Here is a tiny trained network, its code and every weight. The questions are about switching its units off for an input and a class, where a switched-off unit gives its printed mean instead of its output.

import numpy as np


def w(rows, s, z=0):
    codes = np.array(rows[::2]) - 128.0
    scale = np.full(codes.shape[1], s)
    scale[-1] = z or s
    return codes * scale


def norm(h):
    return h / np.sqrt((h * h).mean(-1, keepdims=True) + 1e-5)


def f(y):
    return np.maximum(y, 0)


def log_softmax(a):
    a = a - a.max(-1, keepdims=True)
    return a - np.log(np.exp(a).sum(-1, keepdims=True))


def net(x, mask):
    res = np.array(x, float).reshape(1, 2) / 4 @ E
    u = 0
    for l in range(3):
        y = f(norm(res) @ A[l][:, :-1].T + A[l][:, -1])
        res = res + np.where(mask[u : u + 7], y, B[l][:, -1]) @ B[l][:, :-1]
        u += 7
    return log_softmax(norm(res)[-1] @ U[:, :-1].T + U[:, -1])


A, B = {}, {}
E = w([
[112,190,76,166,140],'x0',
[5,72,146,146,142],'x1',
],0.0024)
A[0] = w([
[89,161,173,182,96,193],'L0N0',
[104,137,100,196,180,111],'L0N1',
[148,24,213,183,118,70],'L0N2',
[119,147,3,98,98,135],'L0N3',
[139,54,121,188,129,9],'L0N4',
[73,109,121,97,103,170],'L0N5',
[53,157,120,123,156,254],'L0N6',
],0.0032,0.00084)
B[0] = w([
[216,123,90,97,151,193],'L0N0',
[66,239,135,113,61,193],'L0N1',
[139,173,148,3,108,255],'L0N2',
[46,98,194,64,58,202],'L0N3',
[113,190,185,222,107,153],'L0N4',
[193,165,118,155,151,219],'L0N5',
[250,128,157,92,145,247],'L0N6',
],0.0027,0.0018)
A[1] = w([
[122,127,118,117,247,130],'L1N0',
[76,121,152,156,238,2],'L1N1',
[2,139,143,133,91,214],'L1N2',
[201,204,161,97,96,232],'L1N3',
[80,64,139,166,193,130],'L1N4',
[142,115,155,76,112,156],'L1N5',
[80,74,141,71,222,191],'L1N6',
],0.0032,0.00096)
B[1] = w([
[129,30,152,149,132,143],'L1N0',
[152,127,107,92,135,149],'L1N1',
[193,108,150,122,140,196],'L1N2',
[97,70,97,150,148,254],'L1N3',
[209,134,4,126,163,157],'L1N4',
[74,155,117,189,128,190],'L1N5',
[192,167,81,167,123,196],'L1N6',
],0.0047,0.0034)
A[2] = w([
[163,93,239,44,53,112],'L2N0',
[124,75,179,142,107,120],'L2N1',
[95,102,186,125,148,195],'L2N2',
[180,198,51,130,115,219],'L2N3',
[84,216,125,152,143,27],'L2N4',
[89,119,76,143,124,72],'L2N5',
[46,66,154,255,120,3],'L2N6',
],0.0042,0.00058)
B[2] = w([
[49,189,130,112,176,208],'L2N0',
[118,187,146,137,104,167],'L2N1',
[174,157,87,72,134,149],'L2N2',
[128,62,162,84,195,252],'L2N3',
[40,247,170,41,105,158],'L2N4',
[158,167,159,190,82,164],'L2N5',
[149,191,254,213,105,163],'L2N6',
],0.004,0.0034)
U = w([
[248,6,68,58,240,215],'0',
[34,230,179,2,193,209],'1',
[128,173,221,217,58,213],'2',
[116,76,67,121,10,10],'3',
[106,69,81,111,12,20],'4',
[80,77,35,137,49,1],'5',
[103,86,95,113,34,17],'6',
[76,78,52,133,58,2],'7',
],0.0075,0.0047)

Each question gives the input, the list of numbers given to net, and the class t.
The units are the neurons (one row each of A and B). Each row of codes is followed by its name. A weight is (code - 128) times the scale printed after its matrix; where a second scale follows, it is the last column's (A, B and U).
mask holds one flag per neuron, layer by layer. A switched-off neuron (its flag False) gives its mean, the last column of its row in B, instead of its output. The means were averaged over made-up inputs and are rounded, as every weight is.
A unit's drop is (log p(t) with every unit on - log p(t) with that unit switched off) / (log p(t) with every unit on - log p(t) with every unit switched off).
most important unit: the unit with the biggest drop
k most important neurons: the k neurons with the biggest drops, biggest first
top k neurons in layer l: the k neurons of layer l with the biggest drops, biggest first
drop when u is switched off: that unit's drop, to one decimal
input [3,0], class 2: 2 most important neurons	(L1N3 L0N6)
input [7,8], class 0: most important neuron	(L1N2)
input [-1,1], class 2: 3 most important neurons	(L1N3 L1N5 L1N4)
input [-8,-7], class 1: top 2 neurons in layer 1	(L1N6 L1N4)
input [-8,8], class 0: 4 most important neurons	(L1N4 L1N6 L0N3 L0N1)
input [-2,0], class 2: 2 most important neurons	(L1N5 L1N4)
input [2,1], class 2: 2 most important neurons	(L1N3 L0N6)
input [-4,-3], class 1: 2 most important neurons	(L1N4 L1N6)
input [3,-3], class 2: 4 most important neurons	(L0N3 L1N4 L1N6 L1N3)
input [-3,-3], class 2: 4 most important neurons	(L1N5 L0N6 L1N3 L1N4)
input [6,-4], class 1: top 3 neurons in layer 1	(L1N2 L1N4 L1N6)
input [-6,-1], class 1: 2 most important neurons	(L0N2 L2N0)
input [7,-5], class 1: top 2 neurons in layer 0	(L0N6 L0N3)
input [1,3], class 2: most important unit	L0N6
input [3,1], class 2: top 3 neurons in layer 1	(L1N3 L1N6 L1N4)
input [2,4], class 0: drop when L1N1 is switched off	0.2
input [2,0], class 2: drop when L0N2 is switched off	0.5
input [4,5], class 0: drop when L0N4 is switched off	0.0
